Below is a small trained network, with its code and all its weights. Each question gives an input and a class and asks what happens when units are switched off, that is, made to give their printed mean instead of their output.

import numpy as np


def w(rows, s, z=0):
    codes = np.array(rows[::2]) - 128.0
    scale = np.full(codes.shape[1], s)
    scale[-1] = z or s
    return codes * scale


def f(y):
    return np.maximum(y, 0)


def log_softmax(a):
    a = a - a.max(-1, keepdims=True)
    return a - np.log(np.exp(a).sum(-1, keepdims=True))


def net(x, mask):
    res = np.array(x, float).reshape(1, 7) / 4 @ E
    y = f(res @ A[0][:, :-1].T + A[0][:, -1])
    res = res + np.where(mask, y, B[0][:, -1]) @ B[0][:, :-1]
    return log_softmax(res[-1] @ U[:, :-1].T + U[:, -1])


A, B = {}, {}
E = w([
[128,125,126,133,128,133,129,124,130],'x0',
[127,126,131,125,125,127,126,130,127],'x1',
[173,113,56,41,32,164,48,61,219],'x2',
[126,127,126,132,131,132,130,127,130],'x3',
[172,151,49,39,139,225,245,88,2],'x4',
[16,217,87,122,43,46,214,71,152],'x5',
[37,31,41,66,200,140,177,221,210],'x6',
],0.0059)
A[0] = w([
[222,58,169,133,206,204,49,191,128,32],'N0',
[219,60,167,120,199,207,51,184,110,68],'N1',
[164,108,63,46,56,176,66,64,205,31],'N2',
[81,136,200,204,233,107,218,199,15,70],'N3',
[58,49,47,76,174,137,156,211,203,44],'N4',
[97,120,208,223,104,14,22,157,254,76],'N5',
[46,52,64,87,189,131,172,225,170,48],'N6',
[218,52,160,128,204,207,46,193,116,60],'N7',
[206,197,196,188,66,106,79,44,57,46],'N8',
[204,199,200,187,68,113,80,51,50,47],'N9',
[7,214,90,110,61,32,210,88,160,10],'N10',
[161,109,66,53,59,179,72,69,192,75],'N11',
[206,197,193,182,62,115,77,48,55,51],'N12',
[100,121,205,218,118,18,26,160,243,101],'N13',
[160,101,66,51,54,170,64,68,190,31],'N14',
[222,60,167,129,199,214,49,188,106,55],'N15',
[177,156,68,56,136,222,238,77,21,76],'N16',
[166,115,67,46,52,182,68,66,197,83],'N17',
[28,209,103,117,62,37,198,85,158,73],'N18',
[69,136,204,216,237,107,227,195,18,26],'N19',
[174,161,68,55,132,229,236,86,12,74],'N20',
[47,36,37,67,182,134,158,221,205,54],'N21',
],0.0047,0.0014)
B[0] = w([
[85,130,58,195,45,143,196,47,125,209],'N0',
[97,132,56,200,47,131,200,46,128,210],'N1',
[219,156,147,184,137,31,97,211,133,216],'N2',
[238,144,133,185,121,26,94,218,143,221],'N3',
[133,216,233,60,223,197,162,81,199,225],'N4',
[32,3,70,33,129,177,26,194,25,253],'N5',
[151,209,214,89,197,158,161,98,192,220],'N6',
[92,130,68,198,46,139,191,44,122,213],'N7',
[123,199,221,59,222,197,155,93,198,208],'N8',
[124,201,218,61,214,183,154,98,192,208],'N9',
[104,128,44,221,27,141,213,27,126,231],'N10',
[216,153,148,185,137,37,110,207,139,212],'N11',
[126,202,220,62,224,191,165,92,196,207],'N12',
[42,17,75,48,126,179,45,180,43,247],'N13',
[220,146,141,177,139,41,104,202,137,210],'N14',
[101,137,52,202,42,132,205,42,122,211],'N15',
[41,15,84,46,131,164,30,197,41,237],'N16',
[214,150,141,183,140,43,109,204,139,219],'N17',
[101,115,48,208,39,140,197,43,115,226],'N18',
[248,153,136,194,129,18,96,219,141,222],'N19',
[39,15,84,48,134,163,23,197,43,240],'N20',
[130,206,219,66,209,184,164,85,191,239],'N21',
],0.005,0.0065)
U = w([
[70,64,103,65,128,165,61,174,58,131],'0',
[133,184,204,83,192,181,162,84,191,23],'1',
[109,128,70,202,41,127,193,39,122,118],'2',
[207,143,141,172,134,7,111,210,135,251],'3',
],0.012,0.00014)

Each question gives the input, the list of numbers given to net, and the class t.
The units are the neurons (one row each of A and B). Each row of codes is followed by its name. A weight is (code - 128) times the scale printed after its matrix; where a second scale follows, it is the last column's (A, B and U).
mask holds one flag per neuron, in row order. A switched-off neuron (its flag False) gives its mean, the last column of its row in B, instead of its output. The means were averaged over made-up inputs and are rounded, as every weight is.
A unit's drop is (log p(t) with every unit on - log p(t) with that unit switched off) / (log p(t) with every unit on - log p(t) with every unit switched off).
The circuit of an input: a set's keep is (log p(t) with only the set's units on - log p(t) with every unit switched off) / (log p(t) with every unit on - log p(t) with every unit switched off). Starting from the 12 units with the biggest drops (on a tie, the unit counted first), units are removed one at a time, each time the one whose removal leaves the highest keep (on an exact tie, the one counted first), for as long as the keep stays at least 0.8.
circuit, biggest first: the units of the circuit, biggest drop first
most important unit: the unit with the biggest drop
k most important neurons: the k neurons with the biggest drops, biggest first
drop when u is switched off: that unit's drop, to one decimal
input [-4,7,3,5,8,6,-7], class 0: circuit, biggest first	[N20]
input [-4,1,-6,-8,-6,1,4], class 0: 2 most important neurons	[N5, N13]
input [8,8,3,-5,3,0,4], class 1: circuit, biggest first	[N5, N21]
input [5,-7,8,0,-6,4,8], class 1: 2 most important neurons	[N4, N21]
input [-1,-4,2,3,-8,-2,-6], class 0: 2 most important neurons	[N5, N13]
input [5,7,-5,4,-1,-2,4], class 3: 2 most important neurons	[N19, N3]
input [8,0,8,-4,-6,0,-8], class 1: 2 most important neurons	[N8, N12]
input [-8,-6,0,0,7,5,-8], class 1: 4 most important neurons	[N12, N8, N9, N5]
input [-5,2,8,2,-7,7,-6], class 3: 2 most important neurons	[N2, N17]
input [-3,-1,1,-3,6,4,-6], class 0: 2 most important neurons	[N20, N16]
input [-6,7,-4,4,-7,-1,-1], class 0: drop when N11 is switched off	0.0
input [0,-5,-3,-6,7,-2,8], class 1: drop when N21 is switched off	1.1
input [-8,-1,2,-2,-6,-3,-6], class 0: drop when N5 is switched off	1.2
input [-5,7,7,-7,-5,5,6], class 3: most important unit	N2
